Below are the code and all the weights of a small trained network. Each question names an input and a target symbol and asks about switching units off, where a switched-off unit gives its printed mean instead of its output.

import numpy as np


def w(rows, s, z=0):
    codes = np.array(rows[::2]) - 128.0
    scale = np.full(codes.shape[1], s)
    scale[-1] = z or s
    return codes * scale


def norm(h):
    return h / np.sqrt((h * h).mean(-1, keepdims=True) + 1e-5)


def f(y):
    return np.maximum(y, 0)


def softmax(a):
    e = np.exp(a - a.max(-1, keepdims=True))
    return e / e.sum(-1, keepdims=True)


def log_softmax(a):
    a = a - a.max(-1, keepdims=True)
    return a - np.log(np.exp(a).sum(-1, keepdims=True))


def net(x, mask):
    ids = ['ΓΔΣΦμω'.index(c) for c in x.split()]
    T = len(ids)
    res = E[ids] + P[:T]
    u = 0
    for l in range(2):
        q, k, v = (norm(res) @ M[l].T for M in (Q, K, V))
        z = softmax(np.where(np.tri(T) > 0, q @ k.T / 2**0.5, -1e9)) @ v
        res = res + np.where(mask[u], z, O[l][:, -1]) @ O[l][:, :-1]
        u += 1
        y = f(norm(res) @ A[l][:, :-1].T + A[l][:, -1])
        res = res + np.where(mask[u : u + 4], y, B[l][:, -1]) @ B[l][:, :-1]
        u += 4
    return log_softmax(norm(res)[-1] @ U[:, :-1].T + U[:, -1])


Q, K, V, O, A, B = {}, {}, {}, {}, {}, {}
E = w([
[103,140,147,136,73,192,168],'Γ',
[178,215,95,163,141,158,126],'Δ',
[179,132,126,150,65,123,61],'Σ',
[143,254,108,138,81,68,119],'Φ',
[48,139,113,108,98,129,206],'μ',
[77,64,126,114,68,177,211],'ω',
],0.0069)
P = w([
[185,88,117,62,193,104,95],'0',
[98,116,229,252,135,198,113],'1',
[110,82,208,211,139,127,129],'2',
[117,92,161,173,105,70,104],'3',
[112,117,112,145,88,94,122],'4',
[104,134,88,115,90,108,109],'5',
[101,120,58,91,101,129,111],'6',
[88,130,57,64,127,134,93],'7',
[95,121,50,25,137,137,72],'8',
[101,121,54,19,127,154,31],'9',
],0.0035)
Q[0] = w([
[127,174,23,89,177,253,44],'L0H1',
[92,176,93,92,53,163,128],'L0H1',
],0.0053)
K[0] = w([
[146,128,126,2,137,129,117],'L0H1',
[151,120,57,59,111,123,104],'L0H1',
],0.0065)
V[0] = w([
[104,151,220,146,5,179,207],'L0H1',
[150,149,107,178,195,233,176],'L0H1',
],0.0029)
O[0] = w([
[163,169,175,62,114,121,137,249],'L0H1',
[98,141,119,154,2,153,130,226],'L0H1',
],0.0097,0.0015)
A[0] = w([
[137,90,163,151,227,129,75,84],'L0N1',
[101,120,136,236,128,57,167,65],'L0N2',
[80,41,200,155,77,235,180,223],'L0N3',
[113,151,158,118,69,4,95,250],'L0N4',
],0.0036,0.0013)
B[0] = w([
[128,143,120,55,162,136,114,133],'L0N1',
[69,91,102,115,119,168,85,144],'L0N2',
[88,145,115,157,187,97,56,251],'L0N3',
[84,108,90,145,182,253,156,227],'L0N4',
],0.0053,0.0028)
Q[1] = w([
[60,129,1,9,56,220,2],'L1H1',
[218,31,161,194,133,22,229],'L1H1',
],0.0035)
K[1] = w([
[140,141,35,1,157,64,115],'L1H1',
[146,176,201,229,103,164,141],'L1H1',
],0.0049)
V[1] = w([
[66,2,87,128,113,105,213],'L1H1',
[189,41,193,147,105,175,76],'L1H1',
],0.0053)
O[1] = w([
[192,156,107,159,115,253,171,1],'L1H1',
[100,214,7,8,181,181,126,22],'L1H1',
],0.005,0.0033)
A[1] = w([
[207,106,182,69,155,112,52,166],'L1N1',
[3,180,104,128,141,181,155,162],'L1N2',
[120,189,212,139,235,141,114,254],'L1N3',
[200,214,203,151,128,130,78,229],'L1N4',
],0.0035,0.00061)
B[1] = w([
[112,131,158,136,135,105,235,164],'L1N1',
[234,164,33,113,170,100,70,228],'L1N2',
[200,2,105,45,191,143,222,177],'L1N3',
[120,72,101,93,94,131,181,255],'L1N4',
],0.005,0.0028)
U = w([
[107,159,165,3,60,88,146,155],'Γ',
[63,146,83,226,91,142,38,216],'Δ',
[167,121,62,82,243,111,106,129],'Σ',
[119,53,203,166,168,34,141,93],'Φ',
[174,75,192,176,112,179,213,80],'μ',
[186,162,119,100,153,244,170,5],'ω',
],0.0068,0.0024)

Each question gives the input, a string of symbols that net reads in full, and the target symbol t.
The units are the heads (2 rows each of Q, K, V and O) and the neurons (one row each of A and B). Each row of codes is followed by its name. A weight is (code - 128) times the scale printed after its matrix; where a second scale follows, it is the last column's (O, A, B and U).
mask holds one flag per unit, layer by layer, with each layer's heads first. A switched-off unit (its flag False) gives its mean, the last column of its rows in O or B, instead of its output. The means were averaged over made-up inputs and are rounded, as every weight is.
A unit's drop is (log p(t) with every unit on - log p(t) with that unit switched off) / (log p(t) with every unit on - log p(t) with every unit switched off).
The circuit of an input: a set's keep is (log p(t) with only the set's units on - log p(t) with every unit switched off) / (log p(t) with every unit on - log p(t) with every unit switched off). Starting from all 10 units, units are removed one at a time, each time the one whose removal leaves the highest keep (on an exact tie, the one counted first), for as long as the keep stays at least 0.8.
circuit, biggest first: the units of the circuit, biggest drop first
k most important neurons: the k neurons with the biggest drops, biggest first
k most important neurons of layer l: the k neurons of layer l with the biggest drops, biggest first
input Σ Δ Γ Γ Γ ω, target Σ: circuit, biggest first : [L1H1, L1N2]
input Δ Δ Γ μ Δ Φ Δ Δ Φ, target Δ: most important neuron : [L0N4]
input Δ μ Δ Δ Δ Σ Δ Δ ω μ, target Δ: 2 most important neurons of layer 1 : [L1N3, L1N4]
input Φ Σ Δ Σ Γ Σ Δ Σ, target Φ: circuit, biggest first : [L0H1, L1N1, L1N2]
input Δ ω Φ Δ Δ Δ Δ Σ Σ Γ, target Σ: circuit, biggest first : [L0H1, L1N2]
input ω Φ μ Γ, target ω: 2 most important neurons : [L0N4, L0N3]
input Γ Σ Σ Δ, target Σ: 2 most important neurons of layer 1 : [L1N3, L1N2]
input Γ Φ Φ Δ, target Φ: circuit, biggest first : [L1H1, L1N3]
input ω Δ Δ Δ ω, target Δ: circuit, biggest first : [L0N3, L1N3]
input Σ Γ Γ Γ, target Σ: 2 most important neurons of layer 0 : [L0N3, L0N4]
input Δ Γ Σ, target Γ: circuit, biggest first : [L1H1, L0H1]
input Σ Δ Φ Φ μ μ Σ, target μ: 3 most important neurons : [L1N1, L1N2, L0N3]
input Δ μ Φ, target μ: 2 most important neurons : [L0N4, L1N3]
input Φ Δ Δ Γ Δ μ Φ Γ Δ, target Φ: circuit, biggest first : [L1H1]
input Φ Δ Δ Δ μ μ Γ μ Δ ω, target Φ: circuit, biggest first : [L1H1, L0H1, L0N3]
input Δ Σ Γ Σ Γ Γ Γ ω Σ, target ω: 2 most important neurons of layer 0 : [L0N4, L0N3]
input Δ Σ μ, target Σ: 2 most important neurons of layer 1 : [L1N2, L1N3]
input Φ Γ Γ Σ Φ Φ Γ μ Γ, target Φ: circuit, biggest first : [L1H1, L0H1]
input Φ Δ μ Γ Φ Δ ω, target Φ: circuit, biggest first : [L1H1, L0N3]
input μ Γ Σ Δ ω Γ Φ Γ ω μ, target ω: circuit, biggest first : [L1H1, L1N2]
input Φ μ Σ Γ Σ, target Φ: most important neuron of layer 0 : [L0N4]
input ω Φ Δ Δ Φ, target ω: circuit, biggest first : [L0N4, L1H1]
input Δ Σ Σ Δ Γ Σ Δ μ Γ, target μ: 2 most important neurons of layer 0 : [L0N4, L0N2]
